Below is a small trained network, with its code and all its weights. Each question gives an input and a class and asks what happens when units are switched off, that is, made to give their printed mean instead of their output.

import numpy as np


def w(rows, s, z=0):
    codes = np.array(rows[::2]) - 128.0
    scale = np.full(codes.shape[1], s)
    scale[-1] = z or s
    return codes * scale


def f(y):
    return y / 2 * (1 + np.tanh(0.7978845608 * (y + 0.044715 * y**3)))


def log_softmax(a):
    a = a - a.max(-1, keepdims=True)
    return a - np.log(np.exp(a).sum(-1, keepdims=True))


def net(x, mask):
    res = np.array(x, float).reshape(1, 4) / 4 @ E
    y = f(res @ A[0][:, :-1].T + A[0][:, -1])
    res = res + np.where(mask, y, B[0][:, -1]) @ B[0][:, :-1]
    return log_softmax(res[-1] @ U[:, :-1].T + U[:, -1])


A, B = {}, {}
E = w([
[129,112,93,161,241],'x0',
[197,74,106,5,136],'x1',
[199,90,68,203,84],'x2',
[149,215,28,97,115],'x3',
],0.013)
A[0] = w([
[170,88,137,98,145,130],'neuron 1',
[139,92,91,158,158,88],'neuron 2',
[102,166,167,97,130,105],'neuron 3',
[142,88,172,147,110,127],'neuron 4',
[151,85,125,72,125,124],'neuron 5',
[133,165,100,120,96,114],'neuron 6',
[93,152,151,94,136,94],'neuron 7',
[103,141,131,156,121,103],'neuron 8',
[155,107,106,141,112,93],'neuron 9',
[117,147,132,169,121,101],'neuron 10',
[143,95,124,84,120,86],'neuron 11',
[144,188,74,105,144,128],'neuron 12',
[130,72,160,121,126,107],'neuron 13',
[119,82,153,133,143,95],'neuron 14',
[138,159,103,120,119,112],'neuron 15',
[77,177,146,155,133,104],'neuron 16',
[108,142,154,166,134,122],'neuron 17',
[139,104,173,135,144,92],'neuron 18',
[104,152,150,93,127,111],'neuron 19',
[105,146,119,161,111,95],'neuron 20',
[104,87,164,120,59,122],'neuron 21',
[137,166,69,111,116,88],'neuron 22',
[183,103,127,179,50,100],'neuron 23',
[126,72,163,145,122,124],'neuron 24',
[186,170,116,144,131,102],'neuron 25',
[121,142,135,167,108,98],'neuron 26',
[130,93,97,106,175,107],'neuron 27',
[131,158,165,94,7,56],'neuron 28',
[87,153,116,150,108,107],'neuron 29',
[96,158,160,97,184,119],'neuron 30',
[125,148,135,117,89,247],'neuron 31',
[122,129,125,123,60,108],'neuron 32',
[121,65,158,139,142,96],'neuron 33',
[126,121,86,153,230,122],'neuron 34',
[124,102,161,136,132,119],'neuron 35',
[111,174,92,107,132,115],'neuron 36',
[107,134,118,158,167,98],'neuron 37',
[150,120,114,70,127,98],'neuron 38',
],0.017,0.013)
B[0] = w([
[150,158,142,192,106,202],'neuron 1',
[173,61,115,62,201,175],'neuron 2',
[186,95,2,50,151,189],'neuron 3',
[55,201,76,104,166,200],'neuron 4',
[180,170,131,213,37,219],'neuron 5',
[64,170,144,88,167,188],'neuron 6',
[172,125,41,66,150,180],'neuron 7',
[193,175,152,156,112,162],'neuron 8',
[171,159,56,99,155,160],'neuron 9',
[191,172,136,146,108,174],'neuron 10',
[187,189,164,161,86,177],'neuron 11',
[55,175,133,150,148,226],'neuron 12',
[101,181,127,142,152,186],'neuron 13',
[86,191,137,104,166,174],'neuron 14',
[79,184,131,128,146,167],'neuron 15',
[201,156,134,165,84,198],'neuron 16',
[154,162,145,191,96,189],'neuron 17',
[93,187,138,106,163,169],'neuron 18',
[189,91,59,86,154,179],'neuron 19',
[166,185,135,128,111,167],'neuron 20',
[113,122,179,136,187,215],'neuron 21',
[82,204,120,147,167,198],'neuron 22',
[183,99,22,18,151,246],'neuron 23',
[69,205,81,131,144,204],'neuron 24',
[106,139,98,74,162,170],'neuron 25',
[179,158,135,129,110,172],'neuron 26',
[167,113,204,181,117,184],'neuron 27',
[149,54,216,124,209,251],'neuron 28',
[182,181,160,167,119,172],'neuron 29',
[175,73,49,109,155,219],'neuron 30',
[68,55,144,218,98,254],'neuron 31',
[146,49,210,100,233,192],'neuron 32',
[73,190,121,113,149,194],'neuron 33',
[131,24,199,115,191,243],'neuron 34',
[84,177,115,116,163,172],'neuron 35',
[46,183,152,123,186,188],'neuron 36',
[166,115,196,147,113,170],'neuron 37',
[186,198,169,188,88,199],'neuron 38',
],0.0089,0.013)
U = w([
[36,199,107,114,163,107],'0',
[182,178,141,155,94,120],'1',
[122,84,181,109,185,116],'2',
[165,121,9,73,156,128],'3',
[54,81,98,182,109,255],'4',
[118,127,82,103,85,107],'5',
[95,112,121,97,65,108],'6',
],0.014,0.022)

Each question gives the input, the list of numbers given to net, and the class t.
The units are the neurons (one row each of A and B). Each row of codes is followed by its name. A weight is (code - 128) times the scale printed after its matrix; where a second scale follows, it is the last column's (A, B and U).
mask holds one flag per neuron, in row order. A switched-off neuron (its flag False) gives its mean, the last column of its row in B, instead of its output. The means were averaged over made-up inputs and are rounded, as every weight is.
A unit's drop is (log p(t) with every unit on - log p(t) with that unit switched off) / (log p(t) with every unit on - log p(t) with every unit switched off).
The circuit of an input: a set's keep is (log p(t) with only the set's units on - log p(t) with every unit switched off) / (log p(t) with every unit on - log p(t) with every unit switched off). Starting from the 12 units with the biggest drops (on a tie, the unit counted first), units are removed one at a time, each time the one whose removal leaves the highest keep (on an exact tie, the one counted first), for as long as the keep stays at least 0.8.
units of the circuit, in order: the units of the circuit, biggest drop first
unit that matters most: the unit with the biggest drop
top k neurons: the k neurons with the biggest drops, biggest first
drop of u: that unit's drop, to one decimal
input [-8,0,6,2], class 2: units of the circuit, in order => neuron 28
input [-7,-2,-8,6], class 3: top 3 neurons => neuron 3; neuron 7; neuron 19
input [5,0,-7,-6], class 3: units of the circuit, in order => neuron 30; neuron 3
input [3,5,3,5], class 0: top 2 neurons => neuron 12; neuron 22
input [-8,-3,-3,6], class 2: top 2 neurons => neuron 28; neuron 32
input [-3,4,5,-5], class 0: units of the circuit, in order => neuron 4; neuron 24
input [-7,-3,-7,3], class 2: top 3 neurons => neuron 28; neuron 23; neuron 31
input [3,-1,2,1], class 4: top 4 neurons => neuron 28; neuron 32; neuron 23; neuron 21
input [-5,5,7,-4], class 3: top 2 neurons => neuron 23; neuron 9
input [-2,-5,8,-7], class 3: top 2 neurons => neuron 23; neuron 12
input [0,-3,3,-2], class 4: top 2 neurons => neuron 3; neuron 38
input [7,-4,7,1], class 2: top 4 neurons => neuron 34; neuron 37; neuron 3; neuron 30
input [-3,-3,8,-2], class 3: drop of neuron 23 => 0.2
input [3,-8,-3,-6], class 1: drop of neuron 16 => 0.2
input [-5,7,-5,-5], class 1: unit that matters most => neuron 5
input [-1,7,-2,8], class 0: drop of neuron 12 => 0.1
